After every row comes roughly how far along a hidden order it lies, from 0 to 15.
In the rows, zero is written as 100.
70	128	126	75	54	92	118	91	97	92	99	146	109	94	147	92	116	108	42	40	102 -> 6
85	117	127	115	46	75	107	89	106	83	111	129	91	110	126	89	115	103	57	47	98 -> 10
76	137	113	76	0	86	111	72	101	95	96	130	107	92	139	92	116	98	55	38	105 -> 13
74	121	124	82	61	58	122	87	97	91	120	148	99	95	141	71	118	98	43	20	103 -> 3
81	126	127	83	55	78	112	77	96	93	94	149	116	94	147	89	127	96	44	52	99 -> 8
84	101	146	97	51	47	115	92	101	90	103	140	108	93	138	86	124	97	41	62	116 -> 0
78	117	131	97	41	47	132	94	102	88	109	148	89	94	106	85	125	98	25	63	107 -> 7
78	114	128	88	47	59	104	94	101	87	108	148	95	96	100	85	118	103	39	81	92 -> 7
90	96	113	107	45	56	99	94	109	81	119	120	83	97	119	98	101	103	36	75	111 -> 10
76	122	145	97	52	64	126	88	101	91	101	143	99	114	133	87	128	97	40	50	101 -> 9
76	115	128	83	59	60	140	91	100	89	105	136	99	105	146	80	116	99	47	47	110 -> 7
74	128	108	87	60	63	107	92	100	91	101	138	99	94	140	90	126	98	44	44	107 -> 1
77	107	116	87	59	77	112	86	101	85	112	129	93	102	134	100	112	102	53	45	91 -> 12
72	126	116	85	60	65	114	98	95	94	104	151	98	95	138	100	122	96	46	51	102 -> 4
64	133	126	87	59	52	121	85	93	96	105	152	99	96	145	88	127	93	32	45	103 -> 2
76	128	126	74	46	82	135	88	96	89	110	136	104	96	137	82	117	95	36	63	104 -> 15
74	134	120	79	53	66	128	90	98	91	109	126	98	97	144	86	119	96	43	60	106 -> 9
66	123	126	90	59	53	123	95	99	94	102	156	94	83	133	69	110	95	42	62	110 -> 5

New part:
92	97	105	91	110	116	103	81	111	102	68	120	111	118	101	116	116	111	99	135	71 -> 1
93	95	112	102	82	121	101	10	94	98	72	100	58	91	95	129	125	115	113	142	55 -> 0
97	97	99	118	110	148	91	113	90	106	102	115	107	134	79	127	114	89	107	97	95 -> 15
96	98	105	97	111	102	103	64	109	100	79	114	90	104	100	127	107	103	96	132	73 -> 1
84	95	108	73	85	158	105	89	111	106	58	121	120	120	108	81	126	121	110	147	57 -> 0
93	98	105	88	106	119	104	76	113	102	76	117	100	108	106	114	108	107	95	132	70 -> 0
94	97	102	113	117	108	99	81	105	101	75	118	108	121	92	127	117	99	102	120	84 -> 6
86	94	108	76	65	191	103	97	106	109	71	118	104	108	105	67	121	117	117	134	53 -> 4
94	97	100	121	115	133	94	102	99	104	86	117	116	133	87	123	119	95	106	109	95 -> 12
92	97	103	99	105	135	100	97	108	104	79	121	114	121	98	105	113	98	103	121	78 -> 5
91	96	103	99	107	135	100	99	109	104	69	123	119	125	97	105	118	104	104	127	76 -> 5
93	98	103	87	111	116	104	94	115	103	77	123	108	115	105	110	105	104	93	129	77 -> 1
86	95	104	100	108	139	100	105	107	105	58	126	138	141	95	99	134	112	111	135	69 -> 6
97	98	97	122	125	126	93	115	98	104	90	118	119	137	83	129	113	89	101	101	99 -> 14
88	95	105	88	91	155	102	101	109	106	68	124	118	122	101	91	122	112	109	132	68 -> 4
91	97	106	83	92	140	104	81	110	104	73	117	102	108	105	98	113	111	103	133	63 -> 1
84	95	103	87	98	162	102	124	112	108	58	132	146	138	102	80	128	114	109	134	68 -> 6
96	96	103	128	118	107	96	65	98	99	81	112	96	125	86	139	121	97	105	119	87 -> 8
90	96	104	89	94	151	102	101	110	106	77	122	114	118	101	93	115	107	105	127	70 -> 4

118	106	107	96	109	80	94	94	77	113	106	95	61	86	86	128	98	89 -> 5
83	106	115	89	89	92	90	97	99	112	104	109	126	100	102	114	96	69 -> 5
86	122	140	106	86	103	78	84	129	97	120	115	176	97	115	135	105	102 -> 0
100	108	114	95	99	87	87	95	90	112	107	104	102	92	97	123	97	83 -> 4
85	86	86	86	88	97	111	106	101	108	88	101	80	103	104	97	90	70 -> 9
117	115	129	107	106	86	85	84	98	100	115	100	90	84	99	138	105	108 -> 1
114	77	73	90	107	89	122	110	76	111	85	88	22	92	91	96	92	83 -> 10
106	97	96	91	102	85	104	101	80	113	100	95	60	92	92	110	94	82 -> 7
115	110	117	98	106	82	90	92	83	109	108	98	74	87	92	129	99	89 -> 4
118	64	48	89	110	92	123	126	77	114	75	85	6	95	87	70	91	107 -> 15
102	110	121	95	97	88	89	94	94	111	109	104	102	94	98	124	98	81 -> 4
71	98	107	86	81	100	95	102	106	112	101	111	135	106	107	109	93	62 -> 7
121	82	73	89	110	86	122	110	72	110	86	86	3	89	89	101	93	90 -> 10
79	80	93	86	87	99	108	104	100	110	91	103	100	103	105	99	92	68 -> 8
106	86	82	88	102	89	113	104	83	110	89	93	52	95	96	103	93	80 -> 9
106	116	123	101	101	87	84	91	99	107	113	102	107	87	99	129	101	92 -> 2
81	96	99	86	86	97	101	103	98	112	96	104	110	104	104	105	92	68 -> 8
112	64	60	88	106	91	123	120	80	112	77	87	21	102	91	77	92	97 -> 14
102	109	115	99	97	89	84	93	94	109	110	103	121	90	99	126	99	87 -> 3
99	105	109	93	96	88	89	97	91	111	103	103	97	95	96	118	96	74 -> 6
123	109	111	100	113	79	92	90	76	110	108	95	72	83	89	127	99	93 -> 4
120	85	92	90	110	82	118	105	73	111	89	87	23	87	89	106	93	84 -> 9
95	99	99	90	96	86	100	100	89	112	98	101	70	96	97	107	97	72 -> 7
88	108	120	92	92	92	83	93	100	111	108	108	115	96	101	117	99	76 -> 4
98	108	114	95	96	87	86	94	86	112	107	103	105	94	98	120	97	83 -> 4
